(in the rows, 128 means zero)
Facts:
δ(sotada, 124); δ(lurik, 124); δ(bofa, 408); δ(ligro, 829)
δ(notre, 398); δ(trifi, 829); δ(pluves, 369); δ(skugrul, 398)
δ(famumam, 124); δ(podin, 829); δ(graflagam, 408); δ(klutro, 408)
δ(flubru, 124); δ(flori, 398); δ(zigen, 408); δ(pleker, 88)
δ(brobal, 398); δ(drutrun, 408); δ(zetu, 408); δ(vepok, 369)
δ(buro, 398); δ(lufar, 398); δ(starubur, 124); δ(bruma, 398)
δ(grosta, 408); δ(trafer, 124); δ(beskun, 88); δ(stazeklum, 124)
δ(skasten, 829); δ(giloflis, 88); δ(rigrosu, 124); δ(gole, 408)
δ(fletris, 829); δ(fleke, 398); δ(tustim, 408); δ(gibok, 829)
δ(teka, 88); δ(vogrol, 124); δ(skanubrun, 398); δ(ruzos, 369)
δ(stovel, 88); δ(sebas, 829); δ(trukan, 124); δ(plistar, 408)
δ(muror, 369); δ(brafek, 398); δ(tana, 88); δ(kibril, 88)
δ(kleklal, 408); δ(tezim, 124); δ(bifla, 829); δ(lodelur, 88)
δ(troskon, 124); δ(zuvan, 124); δ(mesoder, 408); δ(lekle, 408)
δ(magrem, 408); δ(ploklon, 124); δ(trodron, 124); δ(pimol, 88)
δ(drobek, 398); δ(dibral, 408); δ(bredrin, 124); δ(drastum, 369)
δ(trori, 369); δ(trinafe, 398); δ(fuskolus, 124); δ(fepler, 369)
δ(skodron, 124); δ(kluros, 398); δ(boflem, 88); δ(rakame, 124)
δ(trostor, 369); δ(flifluskol, 124); δ(kobri, 398); δ(skavupla, 124)
δ(florun, 829); δ(skotan, 124); δ(drudrem, 369); δ(datrumir, 398)
δ(skire, 408); δ(vokiplum, 829); δ(feklel, 398); δ(selu, 398)
δ(drorofel, 124); δ(flobra, 124); δ(gonol, 408); δ(plinodar, 88)
δ(morul, 398); δ(tuple, 408); δ(dilo, 124); δ(tinu, 829)
δ(sudro, 88); δ(putra, 369); δ(tremo, 369); δ(ziskor, 408)
δ(flosker, 408); δ(dovo, 88); δ(bruzor, 124); δ(betrudru, 88)
δ(brasun, 398); δ(vaken, 408); δ(gradebin, 398); δ(plofa, 369)
δ(zuzivuk, 369); δ(trolu, 369); δ(skupipe, 398); δ(bude, 369)
δ(klidrozor, 408); δ(mutrek, 398); δ(grobun, 829); δ(stikogil, 408)
δ(sekle, 124); δ(gorim, 369); δ(dripi, 398); δ(gavul, 124)
δ(zoflos, 88); δ(begrul, 398); Σ(lurik, feklel); Σ(bofa, bifla)
Σ(trifi, skanubrun); Σ(skugrul, klidrozor); Σ(famumam, trostor); Σ(flubru, kluros)
Σ(pleker, stazeklum); Σ(brobal, trafer); Σ(zetu, flobra); Σ(vepok, stovel)
Σ(bruma, datrumir); Σ(trafer, morul); Σ(gole, kibril); Σ(teka, sekle)
Σ(skanubrun, bruma); Σ(ruzos, boflem); Σ(sebas, rigrosu); Σ(muror, skire)
Σ(brafek, pleker); Σ(kibril, graflagam); Σ(trodron, dibral); Σ(pimol, teka)
Σ(drobek, dilo); Σ(bredrin, stikogil); Σ(trori, ruzos); Σ(fuskolus, mesoder)
Σ(kluros, sebas); Σ(boflem, bofa); Σ(trostor, skugrul); Σ(flifluskol, begrul)
Σ(florun, pimol); Σ(skire, trifi); Σ(vokiplum, drutrun); Σ(feklel, muror)
Σ(selu, tinu); Σ(flobra, zoflos); Σ(tinu, putra); Σ(sudro, flifluskol)
Σ(putra, grosta); Σ(ziskor, lurik); Σ(bruzor, gole); Σ(gradebin, famumam)
Σ(bude, brafek); Σ(klidrozor, trodron); Σ(sekle, drobek); Σ(gorim, sudro)
Σ(zoflos, klutro); Σ(begrul, vokiplum); μ(ligro, magrem); μ(notre, putra)
μ(trifi, datrumir); μ(pluves, muror); μ(graflagam, zetu); μ(klutro, ruzos)
μ(flubru, dripi); μ(flori, trostor); μ(drutrun, morul); μ(zetu, pluves)
μ(vepok, kluros); μ(lufar, skasten); μ(grosta, gradebin); μ(beskun, fepler)
μ(giloflis, ligro); μ(rigrosu, zuzivuk); μ(gole, bruzor); μ(fleke, vaken)
μ(teka, tinu); μ(vogrol, fletris); μ(ruzos, starubur); μ(sebas, tuple)
μ(trukan, begrul); μ(plistar, grosta); μ(muror, fleke); μ(kleklal, feklel)
μ(tezim, plistar); μ(bifla, flori); μ(lodelur, teka); μ(troskon, dilo)
μ(zuvan, skanubrun); μ(mesoder, pimol); μ(lekle, kibril); μ(pimol, buro)
μ(dibral, drudrem); μ(bredrin, skodron); μ(drastum, trori); μ(trori, gonol)
μ(trinafe, bude); μ(fepler, lekle); μ(skodron, zigen); μ(kluros, bruma)
μ(boflem, dovo); μ(rakame, notre); μ(trostor, troskon); μ(flifluskol, bifla)
μ(kobri, trolu); μ(skavupla, drobek); μ(florun, brobal); μ(skotan, trinafe)
μ(datrumir, boflem); μ(skire, lodelur); μ(drorofel, pleker); μ(flobra, selu)
μ(gonol, flubru); μ(plinodar, gibok); μ(dilo, klidrozor); μ(putra, skupipe)
μ(dovo, beskun); μ(bruzor, sekle); μ(betrudru, dibral); μ(plofa, rigrosu)
μ(zuzivuk, kobri); μ(trolu, drastum); μ(skupipe, skotan); μ(mutrek, giloflis)
μ(grobun, vogrol); μ(sekle, flosker); μ(dripi, vepok); μ(begrul, zuvan)

Known rows:
trukan: [133 122 113 184 144 113  98 145 138 211 130 133 142 142  85 147 119 100
 122 177 132  97 132 125 149 130  80 139 156  87 138 129 128 141 130 110
 121 130 146 153 129]
florun: [109 152  81  26 134 114 148 185 170  95 146 148 107 113 152 144  91 140
 168 113  72 128 118 100 151 123 133  52 149 124 144 137  88 148 121 106
  95 143 132 126 120]
gole: [144 151  94  42 142 135 125 183 149 148 161 160 115 155 139 115  81 142
 160 138  81 144 146 132 163 140  83 102 157 126 121 140  91 144 115 114
 116 153 128 133 118]
pimol: [112 121 134 139 137 134 165 118 120 127 132 132 133 110 129 128 128 125
 167 132 110 139 113  90 128 123 180 112 172 107 136 130 139 125 119  88
 131 142 125 147 133]
flubru: [111 137 122 177 135 130 115 126 128  98 133 135 142 104 120 143 136 128
 163 120 115 130  93  94 131 118 133 107 169 114 158 133 126 141 150 102
 109 139 115 164 129]
sekle: [128 142 119 151 128 131 179 115 142 112 140 145 163 166 137 134  86 109
 125  93  95 128 135 152 153 132  53 113 181 134 129 121 157 135 135  95
 103 147 138 138 116]
grosta: [117 122 103  31 100 117 171 150 138 165 114 139 107 128 147 126 123 132
  89  89 146 105 158 124 117 150 150 142  81 139  99 126 170 112  92 201
 142  95 123  87 132]
mesoder: [134 118  87  57 131 131 144 179 142 173 121 133 123 151 123 115 121 123
  99 143 129 142 167 182 131 135 134 146 105 150 101 130 129 128  86 160
 164 115 131 103 127]
zetu: [132 137 125  88 142 139  91 130 123 149 148 143 102 110 142 119 129 157
 178 146 106 133 115  77 121 133 144 112 123 124 117 146  83 122 128 130
 124 146  98 144 133]
klutro: [118 118  61  61 135 117 140 190 150 148 104 127 110 144 120 126 152 143
  84 119 144 147 157 172 131 138 157 143  83 172 102 131 179 126  87 180
 159 102 134 105 123]
skupipe: [135 128 123 135 137 136  78 119 126  80 140 124 108 132 132 131 134 145
 122 115 151 131 127 149 134 125 104 154 124 149 130 130 134 124 138 121
 131 122 122 143 125]
vaken: [137 129 160  73 124 148 119 102 116 133 142 133 104 122 161 113 119 133
 133 125 122 132 127 126 111 134 125 127  83 130 109 121 135 106 129 138
 130 136 114 111 133]
tremo: [133 139 143 136 120 133 123 113 127 143 138 143 117 141 104 113 135 136
 124 115 142 138 132 111 113 135 143 133  99 115 135 135 111 133 128 154
 128 140 123 108 126]
magrem: [147 134 136 101 133 137  84 124 115 134 119 114 100 124 162 110 185 155
 114 138 127 158 113 135 108 131 144 122  70 166 109 116 167 108 149 117
 122 136 123 120 130]
ploklon: [122 121 137 177 129 131 130 112 129 117 128 121 142 119 115 146 132 103
 118 125 131 123 116 138 128 118 106 129 154 113 136 124 146 126 135 109
 120 129 141 136 129]
selu: [153 133 193 180 121 137  77  98  92  82 130  87 154  79 141 112 116 145
 181 166 127 113 107  87 112 112 134 131 130 141 148 127  15 153 172 116
 116 115 114 149 130]
gibok: [143 127 134  86 127 122 168  79 120 203 143 149 110 154 185 135 141 114
 115 168  84  99 114 119 128 125  77 103  87 106  92 116 155 117 147  92
  99 137 134 123 138]
morul: [127 117 151 122 122 157 174  76 113  49 134 126 147 156 159 114 100 108
  96  72 141 136 154 187 115 123  93 182 110 163 100 126 157  97 124 142
 151 110 107 122 124]
starubur: [107 119 146 173 118 128 116  97 128  63 124 119 128 110 141 148 166 122
 101  81 149 137  99 138 107 122 145 129 135 141 135 117 209 101 145 112
 114 131 128 131 129]

Rows:
No name comes twice in this set of rows, the named rows included.
[110 144 112 145 133 133 106 136 132 116 132 144 100 115 117 121 168 163
 136  84 134 164 114  94 112 137 195 127 104 144 145 140 151 128 128 165
 131 142 104 132 128] => ruzos
[123 167 158  99  98 120 110 119 130  11 159 135 127 112 178 132  79 161
 175  52 110 107 106  72 139 130 104 103 162 155 152 125 107 137 165 128
  76 142 111 134 115] => brobal
[124 117 139 142 104 114 175 102 117 142 105 119 147 125 150 124 164 131
 116 120 140 118 123 124 119 140 174 114 127 146 124 105 204 125 136 122
 111 122 146 112 132] => kibril
[124 132 195 136 104 164 164  87 110 104 146 128 125 115 125 108  97 104
 138  77 138 138 125 101  86 127 149 141  87 101 127 139  97 109 117 157
 154 131 102 105 135] => drudrem
[105 108 145 135 142 151 139 141 133 122 129 136 125 101  90 133  95  89
 141 118 145 135 138 119 125 124 180 127 171  83 132 140 112 119  85 121
 166 125 126 134 134] => betrudru
[114 120  97 164 140 113 144 144 144 176 132 153 144 134 101 151 112 109
 140 126 130 104 131 107 156 129  95 129 177  94 140 138 126 135 120 131
 124 125 124 153 130] => flifluskol
[139 138 130 145 165 160  90 142 137  11 152 122 133 154 121 119  80 124
 134 120 120 188 140 199 145 112  67 153 172 148 135 138  80 128 121  86
 155 135 126 156 111] => lufar
[125 120 119 164 147 129 103 129 122 131 106 113 122 124 121 123 185 136
 116 157 144 154 106 141 130 132 178 111 137 133 130 118 205 124 130  83
 132 146 153 132 128] => giloflis
[125 113  53 106 174 125 134 159 147 137 105 112 117 155 130 129 179 124
 112 182  89 170 134 199 134 123 141 108 109 151 102 125 147 133 106  90
 158 123 136 134 127] => sebas
[126 113 164 195 122 132 122 122 121 108 119  99 168 103  99 133 123  96
 133 152 146 112 119 138 118 109 123 131 145 113 152 127 101 134 134 119
 134 110 141 124 133] => skodron

The same nodes again, as new rows of numbers:
Known rows:
drudrem: [172 102  97  97 132 112 122 149 127 133 159 149 139 189  90 172 100 142
 121 113 150 122 111 112 140 128 101  94 171 127 158]
lufar: [117 172 141 131  78 125 127 158 156  93  61 146 115 150 127 147 125  97
 148  82  38 124 221 131 151 113  67  94 121  59 226]
ploklon: [132 112 141 156 130 136 135 138 127 105 138 155 105 159 118 148 142 120
 132 130 103 126 141 135 103 138 134 129 139 136 145]
skanubrun: [183 147 133 163 119 166 140 158 118 142  97 141 159 160  65 134 177  96
 107  88 162  42  99 154 118 162 120  27 118 146 122]
podin: [138 115 143 137 101 125 121 113  98  98 127 158 126 160 134 176 115 133
 149 106 131 151 131 131 132 135 172 125 149 140 160]
kluros: [158 147 151 116 117 113 129 138 121  92  88 140 116 130 103 145 156 118
 131 138 118  94 122 129 112 117  89 107 137  93 131]
feklel: [197 152 110  83 148 112 127 132 126 121 116 160 111 151  94 146 135 151
  87 127 111  85 102  94 104  89  83  90 163  87 137]
dilo: [143 104 132 140 178 157 136 120 125  96 126 111 119 202  88 158 161 158
 145 135 121 165 146 168  98 142 119 149 117 143 148]
drobek: [159 141  91 111 156 129 122 121  98 105  90 155 167 169 102 144 167 126
 105  94 112  88 146 117  97 138  83  70 125 104 158]
graflagam: [125 130 170 180 120 169 176 114 144  91  96 102 106 169  93 165 169 118
 158  96 109 159 152 173 114 140 147 111  77 128 157]
kibril: [162  93 112 126 120 114 136 127 116 108 132 147 151 180 119 123 164 104
 121 101 169 115 113 105  94 157 142 101 119 141 115]
lekle: [155 118 137 157 118 140 139 107 125 108 119 157 101 132 115 141 147  97
 122 113 125 122 114 126 104 142 135 105 117 130 126]
dovo: [142  93 132 143 102 112 153 119 141  99 137 153 113 152 113 129 142  96
 149 108 150 132 117 113 124 142 143 101 105 131 126]
boflem: [149 100 145 128 100 118 151 130 134  86 131 132 127 162 124 123 156 103
 142 106 157 134 122 116 127 135 145  96 108 131 122]
bofa: [149 131 139 141 128 133 143 117 118  89 111 129 111 166 110 157 174 132
 125 102 117 135 138 145  98 147 134 115 112 123 144]
trodron: [136 113 136 142 142 139 153 138 117  96 137 133 121 184 117 151 176 125
 137 121 110 132 154 144  96 144 140 108 113 143 148]
vogrol: [127  91 161 181 119 140 118 138 111  98 119 136 102 146 103 141 158 116
 152 147 148 116 126 165 107 159 139 164 131 166 110]
fletris: [133  86 143 157 105 123  93 123  72 117 118 155 164 156 116 170 123 120
 142 111 186 110  99 159 116 163 164 164 149 176 109]
flobra: [154 128 187 151  76  99 183 159 157  84 158 114  41 166 106 183 156 149
 140 137  68 106 151 143 131 127 168 104 153 126 143]

Rows:
No name comes twice in this set of rows, the named rows included.
[166 140  99 121 153 128 120 120  91 107  92 139 159 171  84 160 180 128
 111 112 124  73 124 141  90 143  84  96 125 125 139] => bruma
[177 150 137 102 129 119 107 148 109 124  86 160 123 124 103 125 143 115
  96 135 134  88  81 101  99 105  78 111 158 101 125] => gradebin
[120 134 138 127 159 146 143 102 137  78  84 106 112 190 115 161 150 153
 153 100  69 207 191 154 111 117 105 165  85  89 193] => drutrun
[174 152 176 173  96 164 155 163 133 122  91 126 123 136  65 151 170  85
 124 104 146  54 109 151 134 135 119  26 110 135 137] => begrul
[105 119 167 173  80 130 144 156 136  77 112 155  90 144 139 137 160  84
 161 118  70 134 197 146 129 152 137 125 122 116 173] => rakame
[136 103 141 129 153 143 129  91  89  85 113 116 153 197  98 206 130 158
 160 106 144 187 139 165 122 124 162 145 117 143 167] => bifla
[108 105 194 180  76 139 139 103 107  71 108 133 102 141 115 186 121 110
 189 127 154 150 121 176 155 134 173 155 117 155 140] => grobun
[157 140 169 144  83 105 186 118 139  67 138 126  60 157 113 186 169 144
 139 116  76 125 150 138 131 123 162 104 127 119 140] => skire
[144 102 131 127 106 105 165 126 130  97 125 120 132 182 117 137 159 113
 143 104 144 136 142 130 120 129 137 122 109 121 139] => zoflos
[127 103 160 125 102 130 155 123 135  62 129 142  98 155 103 168 126  96
 196 136 121 151 156 124 175 125 117 116 121 116 173] => plofa
[196 148 141 103  79  66 128 170 121 118 123 146  90 139  82 170 145 143
  87 132 119  25  99 123 114 119 106  97 195 124 110] => selu

Now the same nodes, written a new way:
Known rows:
skotan: [127 136 110 152 128  96 131 141 118 122 153 128 137]
sotada: [134 141 117 132 136  98 143 131 114 117 143 132 137]
trukan: [135 130 121 130 140 105 141 113 100 117 156 124 131]
skavupla: [138 136 119 138 130 120 133 123 100 109 150 124 132]
flobra: [140 137 118 119 147 119 139 136  99 116 145 111 130]
flubru: [165 155 115 133 224 152 161 123 113 166 112 154 163]
fuskolus: [126 147 117 148 165 109 149 147 122 129 141 121 137]
rigrosu: [186 160 123 118  56 167 192 129 126 149 145 167 140]
drastum: [159 130 140 136 121 155 163 116 147 156 113 177 149]
muror: [102 104 129 159 117 106 111 127 138 118 131 139 141]
brobal: [120 140 120 153 158 105 118 167 143 131 143 139 138]
brafek: [124 135 121 144 152 120 113 151 125 129 152 129 134]
tustim: [124 128 113 141 127 118 137 134 121 127 141 118 145]
grobun: [125 128 125 138 132 119 126 121 111 116 137 120 127]
ligro: [118 133 117 147 120 119 116 132 120 127 131 126 135]
skasten: [119 141 116 146 117 106 105 143 126 122 116 140 140]
pimol: [108 123 125 158 141 111 128 138 136 132 131 131 137]
giloflis: [120 117 126 125 121 117 107 133 127 124 125 128 138]
plinodar: [120 111 130 124 126 123 115 123 117 122 134 120 130]

Rows:
No name comes twice in this set of rows, the named rows included.
[127 138 121 141 172 114 159 137 113 130 157 110 128] => bredrin
[175 134 122 127 167 141 170 107 124 153 112 167 167] => gonol
[125 121 102 154  89 106 110 141 124 115 137 136 154] => klidrozor
[135 112 111 159  82 106 126 104 109 112 153 150 151] => dibral
[123 118 109 159  84 101  90 128 124 129 167 169 152] => skanubrun
[139 119 119 119 129 122 134 122 108 116 147 113 138] => kleklal
[166 130 122 128 223 149 105 112 113 158 120 179 166] => dripi
[138 124 109 124  90 109 102 119 101 120 152 140 145] => trodron
[119  97 106 147  61 103  66 103 102 131 183 160 144] => datrumir
[160 138 141 123  66 175 172 134 150 153 120 172 134] => zuzivuk
[104 125 128 152 133 106 105 169 156 115 109 128 143] => bude

